Here is a tiny trained network, its code and every weight. The questions are about switching its units off for an input and a class, where a switched-off unit gives its printed mean instead of its output.

import numpy as np


def w(rows, s, z=0):
    codes = np.array(rows[::2]) - 128.0
    scale = np.full(codes.shape[1], s)
    scale[-1] = z or s
    return codes * scale


def f(y):
    return y / 2 * (1 + np.tanh(0.7978845608 * (y + 0.044715 * y**3)))


def log_softmax(a):
    a = a - a.max(-1, keepdims=True)
    return a - np.log(np.exp(a).sum(-1, keepdims=True))


def net(x, mask):
    res = np.array(x, float).reshape(1, 5) / 4 @ E
    y = f(res @ A[0][:, :-1].T + A[0][:, -1])
    res = res + np.where(mask, y, B[0][:, -1]) @ B[0][:, :-1]
    return log_softmax(res[-1] @ U[:, :-1].T + U[:, -1])


A, B = {}, {}
E = w([
[129,143,243,143,214,67,133,76,95,99],'x0',
[96,157,120,205,116,66,178,111,108,73],'x1',
[3,87,92,113,165,123,156,137,62,75],'x2',
[218,73,155,57,142,96,237,254,121,106],'x3',
[124,199,134,61,156,213,167,92,93,82],'x4',
],0.0078)
A[0] = w([
[81,125,71,75,126,188,97,116,135,124,47],'neuron 1',
[40,183,80,176,89,150,69,69,114,118,148],'neuron 2',
[116,180,119,76,135,162,200,107,72,43,155],'neuron 3',
[213,185,218,173,118,59,180,135,156,95,109],'neuron 4',
[70,136,94,106,161,134,239,162,42,2,148],'neuron 5',
[212,119,67,67,44,173,150,195,179,159,143],'neuron 6',
[78,7,85,124,130,88,145,200,102,134,150],'neuron 7',
[188,128,209,152,136,101,108,116,162,153,170],'neuron 8',
[167,176,231,81,201,178,109,92,129,135,117],'neuron 9',
[111,103,207,94,251,108,115,116,78,128,254],'neuron 10',
[204,108,170,61,127,104,163,184,144,164,78],'neuron 11',
[190,120,119,53,97,175,123,164,156,188,147],'neuron 12',
[144,78,143,215,93,42,119,147,175,152,107],'neuron 13',
],0.008,0.0043)
B[0] = w([
[76,187,146,107,169,188,122,81,107,134,153],'neuron 1',
[61,144,87,214,127,97,9,78,151,210,227],'neuron 2',
[152,163,189,76,208,103,148,159,132,87,215],'neuron 3',
[102,246,135,89,176,205,170,114,84,90,218],'neuron 4',
[218,134,214,60,202,85,132,224,146,68,245],'neuron 5',
[176,85,44,196,109,41,67,150,205,211,248],'neuron 6',
[204,72,151,78,145,66,143,254,141,83,202],'neuron 7',
[102,194,158,98,198,126,109,113,119,111,204],'neuron 8',
[206,73,165,75,167,66,145,227,150,67,219],'neuron 9',
[158,119,146,103,184,70,101,192,163,117,254],'neuron 10',
[77,181,102,186,117,122,50,36,153,183,212],'neuron 11',
[133,125,126,153,171,63,56,149,192,155,212],'neuron 12',
[111,165,141,79,124,187,193,129,50,82,194],'neuron 13',
],0.0079,0.0089)
U = w([
[190,125,90,122,75,137,244,154,133,105,3],'0',
[150,36,148,104,97,199,181,71,119,117,2],'1',
[129,34,126,131,35,136,221,152,74,87,100],'2',
[156,141,211,1,167,130,165,172,111,26,213],'3',
[136,98,109,178,125,75,85,140,187,165,163],'4',
[66,173,110,168,113,175,109,48,111,168,98],'5',
],0.011,0.0045)

Each question gives the input, the list of numbers given to net, and the class t.
The units are the neurons (one row each of A and B). Each row of codes is followed by its name. A weight is (code - 128) times the scale printed after its matrix; where a second scale follows, it is the last column's (A, B and U).
mask holds one flag per neuron, in row order. A switched-off neuron (its flag False) gives its mean, the last column of its row in B, instead of its output. The means were averaged over made-up inputs and are rounded, as every weight is.
A unit's drop is (log p(t) with every unit on - log p(t) with that unit switched off) / (log p(t) with every unit on - log p(t) with every unit switched off).
The circuit of an input: a set's keep is (log p(t) with only the set's units on - log p(t) with every unit switched off) / (log p(t) with every unit on - log p(t) with every unit switched off). Starting from the 12 units with the biggest drops (on a tie, the unit counted first), units are removed one at a time, each time the one whose removal leaves the highest keep (on an exact tie, the one counted first), for as long as the keep stays at least 0.8.
circuit, biggest first: the units of the circuit, biggest drop first
k most important neurons: the k neurons with the biggest drops, biggest first
drop when u is switched off: that unit's drop, to one decimal
input [-1,1,-8,-3,5], class 4: circuit, biggest first : neuron 5
input [1,8,-8,-2,0], class 3: 3 most important neurons : neuron 11; neuron 6; neuron 13
input [-7,7,1,7,-2], class 0: circuit, biggest first : neuron 6; neuron 2; neuron 10; neuron 13
input [-5,0,6,-6,-4], class 5: circuit, biggest first : neuron 6; neuron 5
input [1,-1,4,-2,-1], class 4: 2 most important neurons : neuron 4; neuron 13
input [-3,-8,-1,-5,6], class 4: 3 most important neurons : neuron 9; neuron 12; neuron 4
input [-6,7,8,-1,-5], class 3: 3 most important neurons : neuron 5; neuron 6; neuron 7
input [1,5,-6,-3,-8], class 5: 2 most important neurons : neuron 5; neuron 9
input [-2,6,-4,7,-5], class 0: 2 most important neurons : neuron 13; neuron 4
input [-7,6,8,7,-8], class 3: 2 most important neurons : neuron 5; neuron 7
input [-6,2,6,2,-5], class 3: 2 most important neurons : neuron 7; neuron 5
input [-2,-7,4,-8,8], class 5: drop when neuron 2 is switched off : 0.5
input [8,-1,0,-6,-6], class 5: drop when neuron 13 is switched off : 0.2
input [-4,1,-4,-6,-1], class 5: drop when neuron 7 is switched off : 0.1
input [2,-4,-8,2,-2], class 4: circuit, biggest first : neuron 6
